Here is a tiny trained network, its code and every weight. The questions are about switching its units off for an input and a class, where a switched-off unit gives its printed mean instead of its output.

import numpy as np


def w(rows, s, z=0):
    codes = np.array(rows[::2]) - 128.0
    scale = np.full(codes.shape[1], s)
    scale[-1] = z or s
    return codes * scale


def f(y):
    return np.maximum(y, 0)


def log_softmax(a):
    a = a - a.max(-1, keepdims=True)
    return a - np.log(np.exp(a).sum(-1, keepdims=True))


def net(x, mask):
    res = np.array(x, float).reshape(1, 8) / 4 @ E
    y = f(res @ A[0][:, :-1].T + A[0][:, -1])
    res = res + np.where(mask, y, B[0][:, -1]) @ B[0][:, :-1]
    return log_softmax(res[-1] @ U[:, :-1].T + U[:, -1])


A, B = {}, {}
E = w([
[90,113,92,105,150,173,81,188,73,180,99],'x0',
[165,111,99,133,93,141,109,150,144,137,135],'x1',
[79,139,142,178,142,51,73,196,129,186,245],'x2',
[123,99,99,118,106,113,138,145,129,117,128],'x3',
[118,192,170,37,78,172,178,191,162,111,151],'x4',
[109,101,145,157,136,143,161,145,87,106,139],'x5',
[105,124,126,127,145,128,137,128,127,112,134],'x6',
[124,154,164,125,151,124,127,107,140,158,109],'x7',
],0.012)
A[0] = w([
[63,111,87,161,121,60,36,110,76,177,144,113],'n1',
[94,128,174,148,94,116,129,135,166,143,187,3],'n2',
[45,146,53,102,115,226,145,136,97,223,105,144],'n3',
[89,186,151,191,88,10,134,188,168,156,253,107],'n4',
[135,110,141,119,83,148,113,168,136,63,144,157],'n5',
[113,88,99,197,203,110,56,163,98,197,184,119],'n6',
[106,137,127,108,191,128,192,65,94,180,137,130],'n7',
[146,89,56,249,150,86,138,15,136,137,109,162],'n8',
[144,151,178,103,110,197,209,124,187,53,77,148],'n9',
[111,110,145,164,228,59,127,164,109,179,70,109],'n10',
[202,133,117,73,126,151,148,154,154,178,147,157],'n11',
[148,160,40,113,148,146,158,105,85,84,2,80],'n12',
],0.0073,0.0064)
B[0] = w([
[181,95,129,90,86,40,32,131,191,78,136,207],'n1',
[152,83,186,31,176,202,209,26,140,148,169,149],'n2',
[105,164,55,180,186,122,166,105,56,229,70,197],'n3',
[126,178,62,155,222,209,137,127,25,209,73,249],'n4',
[116,132,158,142,180,192,155,83,100,87,145,168],'n5',
[145,108,111,172,88,83,95,113,225,30,167,227],'n6',
[94,91,170,179,99,108,150,149,132,155,112,153],'n7',
[136,211,55,74,222,253,174,102,36,242,76,219],'n8',
[234,13,189,101,71,102,79,125,154,121,216,221],'n9',
[164,72,149,133,151,77,98,155,186,97,159,178],'n10',
[205,111,105,143,152,166,144,119,108,107,155,171],'n11',
[67,164,143,175,165,106,136,57,144,192,68,203],'n12',
],0.0073,0.014)
U = w([
[149,138,125,61,159,176,199,113,117,146,138,248],'0',
[121,161,97,145,156,156,148,154,113,155,106,82],'1',
[164,73,171,127,37,52,104,143,245,19,179,91],'2',
],0.012,0.0016)

Each question gives the input, the list of numbers given to net, and the class t.
The units are the neurons (one row each of A and B). Each row of codes is followed by its name. A weight is (code - 128) times the scale printed after its matrix; where a second scale follows, it is the last column's (A, B and U).
mask holds one flag per neuron, in row order. A switched-off neuron (its flag False) gives its mean, the last column of its row in B, instead of its output. The means were averaged over made-up inputs and are rounded, as every weight is.
A unit's drop is (log p(t) with every unit on - log p(t) with that unit switched off) / (log p(t) with every unit on - log p(t) with every unit switched off).
The circuit of an input: a set's keep is (log p(t) with only the set's units on - log p(t) with every unit switched off) / (log p(t) with every unit on - log p(t) with every unit switched off). Starting from all 12 units, units are removed one at a time, each time the one whose removal leaves the highest keep (on an exact tie, the one counted first), for as long as the keep stays at least 0.8.
units of the circuit, in order: the units of the circuit, biggest drop first
unit that matters most: the unit with the biggest drop
top k neurons: the k neurons with the biggest drops, biggest first
drop of u: that unit's drop, to one decimal
input [-6,2,-7,4,1,-4,4,5], class 2: units of the circuit, in order	[n9]
input [-6,0,-1,6,1,-2,-3,-1], class 2: top 2 neurons	[n4 n3]
input [6,-2,4,5,-6,6,1,4], class 2: top 2 neurons	[n6 n1]
input [-5,-3,-5,0,1,1,3,-6], class 2: top 4 neurons	[n4 n9 n3 n8]
input [6,-8,-7,-8,0,-8,3,-2], class 1: units of the circuit, in order	[n12 n3]
input [3,-8,3,7,-7,-1,-3,5], class 2: top 3 neurons	[n1 n6 n10]
input [6,7,3,7,-7,-5,-5,1], class 2: top 2 neurons	[n6 n1]
input [1,8,7,-2,-6,1,-2,6], class 2: top 4 neurons	[n6 n1 n10 n3]
input [6,6,7,-5,-1,8,0,-4], class 2: top 2 neurons	[n6 n1]
input [0,-4,-3,1,1,-4,-8,-4], class 2: drop of n3	0.2
input [-8,3,8,5,3,0,-8,-4], class 0: drop of n2	0.6
input [-7,-6,8,4,4,2,-6,-8], class 0: drop of n9	-0.1
input [-2,-2,-7,8,2,7,-7,2], class 2: drop of n9	0.4
input [-3,8,7,7,7,-3,-6,3], class 0: unit that matters most	n2
